Below is a small trained network, with its code and all its weights. Each question gives an input and a target symbol and asks what happens when units are switched off, that is, made to give their printed mean instead of their output.

import numpy as np


def w(rows, s, z=0):
    codes = np.array(rows[::2]) - 128.0
    scale = np.full(codes.shape[1], s)
    scale[-1] = z or s
    return codes * scale


def f(y):
    return y / 2 * (1 + np.tanh(0.7978845608 * (y + 0.044715 * y**3)))


def softmax(a):
    e = np.exp(a - a.max(-1, keepdims=True))
    return e / e.sum(-1, keepdims=True)


def log_softmax(a):
    a = a - a.max(-1, keepdims=True)
    return a - np.log(np.exp(a).sum(-1, keepdims=True))


def net(x, mask):
    ids = ['ΓΔΘΞΨαβεηπσφω'.index(c) for c in x.split()]
    T = len(ids)
    res = E[ids] + P[:T]
    r = res
    for j in range(3):
        rows = slice(3 * j, 3 * j + 3)
        q, k, v = (r @ M[0][rows].T for M in (Q, K, V))
        z = softmax(np.where(np.tri(T) > 0, q @ k.T / 3**0.5, -1e9)) @ v
        o = O[0][rows]
        res = res + np.where(mask[j], z, o[:, -1]) @ o[:, :-1]
    y = f(res @ A[0][:, :-1].T + A[0][:, -1])
    res = res + np.where(mask[3:15], y, B[0][:, -1]) @ B[0][:, :-1]
    return log_softmax(res[-1] @ U[:, :-1].T + U[:, -1])


Q, K, V, O, A, B = {}, {}, {}, {}, {}, {}
E = w([
[150,111,154,128,184,122,160,111,255,243,114,136],'Γ',
[202,96,115,182,54,82,147,187,152,118,124,128],'Δ',
[152,160,146,146,168,88,170,65,84,161,99,136],'Θ',
[121,138,145,199,165,17,151,159,193,173,144,133],'Ξ',
[153,178,137,101,106,79,128,106,191,128,166,127],'Ψ',
[175,82,113,157,100,119,182,119,168,50,40,101],'α',
[172,76,117,94,184,76,79,150,160,56,118,72],'β',
[46,108,113,115,142,72,121,137,170,146,183,93],'ε',
[134,126,199,174,113,111,99,59,155,129,122,63],'η',
[115,76,52,145,143,120,151,64,195,91,134,170],'π',
[185,76,79,120,186,152,148,98,99,146,34,118],'σ',
[199,107,100,72,119,143,120,86,108,118,171,144],'φ',
[80,139,129,100,104,79,230,169,116,128,122,111],'ω',
],0.019)
P = w([
[135,174,103,150,131,164,101,133,55,106,141,123],'0',
[90,111,198,90,109,57,97,68,108,162,83,254],'1',
[77,202,110,118,184,75,80,149,111,73,47,208],'2',
[137,93,149,94,87,52,89,50,110,231,130,146],'3',
[159,175,80,179,232,192,157,176,134,83,240,16],'4',
[106,82,188,151,236,123,184,172,180,9,162,178],'5',
[142,178,37,116,152,112,86,109,127,153,152,46],'6',
[87,112,170,84,139,45,77,108,151,119,119,187],'7',
],0.0072)
Q[0] = w([
[175,83,148,149,156,85,93,130,157,120,102,86],'H0',
[150,110,121,124,137,95,147,109,157,147,176,131],'H0',
[75,117,153,152,101,207,107,163,96,169,129,127],'H0',
[137,91,196,106,120,102,149,71,128,127,107,167],'H1',
[120,51,199,113,120,106,129,140,110,112,163,194],'H1',
[150,133,183,169,191,194,185,140,129,91,206,127],'H1',
[80,106,113,94,40,46,44,108,106,206,62,143],'H2',
[115,192,5,109,64,90,85,90,141,213,32,39],'H2',
[142,245,41,232,171,252,153,181,140,127,207,10],'H2',
],0.021)
K[0] = w([
[98,96,155,113,136,108,131,160,127,138,106,66],'H0',
[107,82,112,96,132,119,138,161,142,137,145,128],'H0',
[139,141,174,191,112,188,98,121,120,152,116,155],'H0',
[120,173,110,165,151,159,119,167,98,123,139,122],'H1',
[119,188,126,155,155,207,113,160,149,97,117,141],'H1',
[96,150,151,107,122,119,75,149,121,113,77,226],'H1',
[175,103,119,152,138,162,213,142,131,116,251,78],'H2',
[176,59,80,125,78,60,166,54,141,189,154,30],'H2',
[112,34,185,47,72,28,100,92,127,145,76,213],'H2',
],0.024)
V[0] = w([
[82,88,158,45,155,111,95,156,84,93,101,61],'H0',
[111,155,109,60,88,101,215,96,99,84,144,128],'H0',
[250,196,173,148,142,91,159,68,125,67,85,137],'H0',
[71,192,145,165,171,97,145,151,178,153,68,125],'H1',
[193,156,104,83,85,194,144,143,222,177,80,110],'H1',
[62,159,112,63,62,167,156,149,175,107,83,26],'H1',
[99,36,81,158,189,94,138,200,76,163,96,136],'H2',
[151,191,60,84,121,154,218,80,114,130,138,174],'H2',
[59,71,117,124,196,141,84,62,168,83,128,146],'H2',
],0.012)
O[0] = w([
[168,81,8,67,105,96,115,93,162,194,157,25,84],'H0',
[152,201,147,142,71,162,208,113,155,139,145,139,253],'H0',
[173,65,242,132,83,138,129,56,135,229,192,169,205],'H0',
[159,129,74,124,122,69,102,36,96,215,137,41,175],'H1',
[141,220,167,169,216,110,123,90,113,88,100,127,132],'H1',
[192,178,54,173,130,205,190,142,136,117,163,47,62],'H1',
[181,213,55,176,132,223,60,132,151,255,162,167,20],'H2',
[66,216,137,157,164,144,78,146,104,75,145,28,229],'H2',
[125,218,139,100,39,107,91,106,131,138,27,188,144],'H2',
],0.007,0.0068)
A[0] = w([
[94,135,146,168,143,95,162,170,37,170,125,161,103],'N0',
[149,131,136,149,103,64,101,134,129,114,92,159,126],'N1',
[125,112,75,134,100,143,126,162,125,174,116,167,55],'N2',
[126,103,147,106,120,202,123,120,17,114,133,162,92],'N3',
[171,120,139,100,99,195,117,82,97,107,136,126,137],'N4',
[117,74,144,90,160,251,149,110,45,147,46,102,28],'N5',
[138,80,145,204,111,159,100,80,62,107,86,149,90],'N6',
[116,134,72,89,151,126,148,151,148,112,114,133,87],'N7',
[131,123,162,71,111,171,99,187,174,102,126,101,101],'N8',
[189,95,158,193,123,167,88,119,123,84,75,86,98],'N9',
[150,154,89,139,90,94,155,153,152,108,136,137,56],'N10',
[140,113,147,101,159,106,169,139,143,97,133,112,4],'N11',
],0.012,0.0049)
B[0] = w([
[126,108,63,101,138,151,213,99,158,185,154,31,198],'N0',
[173,143,75,140,139,150,111,215,102,77,154,107,255],'N1',
[129,146,134,88,204,192,128,107,111,59,173,45,143],'N2',
[141,150,97,158,165,109,102,146,44,114,68,145,149],'N3',
[121,155,192,137,136,70,96,150,151,74,124,134,151],'N4',
[120,246,106,148,71,148,92,179,198,151,158,128,133],'N5',
[71,76,115,143,122,170,126,112,88,119,82,120,198],'N6',
[122,153,193,124,59,104,118,174,99,130,104,158,169],'N7',
[133,109,38,115,132,123,138,66,117,136,160,135,146],'N8',
[134,102,140,129,53,62,139,117,152,187,129,181,159],'N9',
[83,91,159,153,155,130,179,120,108,180,135,148,191],'N10',
[178,147,105,135,161,204,81,109,185,157,106,89,238],'N11',
],0.011,0.0092)
U = w([
[174,150,102,136,179,59,169,83,56,131,72,90,104],'Γ',
[125,92,115,164,233,76,153,203,175,174,111,121,110],'Δ',
[9,92,151,106,116,64,119,139,130,146,125,59,107],'Θ',
[165,94,59,92,119,121,100,110,142,142,125,65,84],'Ξ',
[131,104,168,168,106,128,128,116,183,93,64,4,129],'Ψ',
[126,171,122,112,92,88,219,104,190,114,144,96,253],'α',
[167,148,177,67,146,119,139,143,110,76,185,101,139],'β',
[100,141,124,65,113,153,208,114,96,149,81,60,85],'ε',
[189,73,111,128,89,92,194,162,153,121,69,99,99],'η',
[98,161,93,97,82,137,115,172,150,137,47,59,152],'π',
[118,139,128,125,182,156,111,157,194,214,37,99,105],'σ',
[57,104,33,163,135,133,158,72,175,44,130,121,171],'φ',
[159,100,77,232,106,121,152,180,142,114,165,41,52],'ω',
],0.0049,0.0048)

Each question gives the input, a string of symbols that net reads in full, and the target symbol t.
The units are the heads (3 rows each of Q, K, V and O) and the neurons (one row each of A and B). Each row of codes is followed by its name. A weight is (code - 128) times the scale printed after its matrix; where a second scale follows, it is the last column's (O, A, B and U).
mask holds one flag per unit, heads first, then neurons. A switched-off unit (its flag False) gives its mean, the last column of its rows in O or B, instead of its output. The means were averaged over made-up inputs and are rounded, as every weight is.
A unit's drop is (log p(t) with every unit on - log p(t) with that unit switched off) / (log p(t) with every unit on - log p(t) with every unit switched off).
The circuit of an input: a set's keep is (log p(t) with only the set's units on - log p(t) with every unit switched off) / (log p(t) with every unit on - log p(t) with every unit switched off). Starting from the 12 units with the biggest drops (on a tie, the unit counted first), units are removed one at a time, each time the one whose removal leaves the highest keep (on an exact tie, the one counted first), for as long as the keep stays at least 0.8.
circuit, biggest first: the units of the circuit, biggest drop first
k most important neurons: the k neurons with the biggest drops, biggest first
which heads matter: for each layer, one digit per head in row order, 1 if its drop is at least 0.15 and else 0, layers parted by /
input ε η π Ψ π Ψ, target π: which heads matter -> 101
input π η σ, target π: which heads matter -> 001
input η Θ Θ π Ψ Ξ Ψ, target π: which heads matter -> 001
input β Θ π φ ε, target Θ: most important neuron -> [N7]
input α η Ψ η π ε ω φ, target π: circuit, biggest first -> [H2; H0]
input Ψ π Ψ Ψ φ π α ω, target φ: 2 most important neurons -> [N8; N7]
input Ψ π Ψ π Ψ ε α, target π: which heads matter -> 101
input σ Ψ Γ Ψ φ Ψ Ψ Ψ, target β: which heads matter -> 100
input Ψ η π φ Ψ Ψ Ψ, target φ: circuit, biggest first -> [H1; N8]
input Ξ ε Γ Θ η Θ σ, target π: 2 most important neurons -> [N5; N7]
input ε φ η Γ Ψ Ψ, target η: circuit, biggest first -> [H2; N7; H0]
input α Ψ ω Ψ η α, target α: circuit, biggest first -> [N9; H0; N6]
input Ψ π Ψ Ψ π Ψ, target Ψ: which heads matter -> 011
input Ψ Ψ ε α π, target Ψ: which heads matter -> 001
input Γ ω η, target α: which heads matter -> 100
input π η Ψ ε α, target η: which heads matter -> 001
input ω π π Δ, target ω: which heads matter -> 011
input ε ε Ψ Θ, target ε: most important neuron -> [N2]
input β π Ψ π, target Ξ: which heads matter -> 101
input Γ ε Γ ω β Ψ, target Γ: circuit, biggest first -> [H1]
input φ Ψ Γ π, target φ: circuit, biggest first -> [H1; N8; H0; H2]
input Ψ φ Ψ ε η, target φ: which heads matter -> 010
input Ψ Δ Ψ, target β: circuit, biggest first -> [H0; N6; N0]
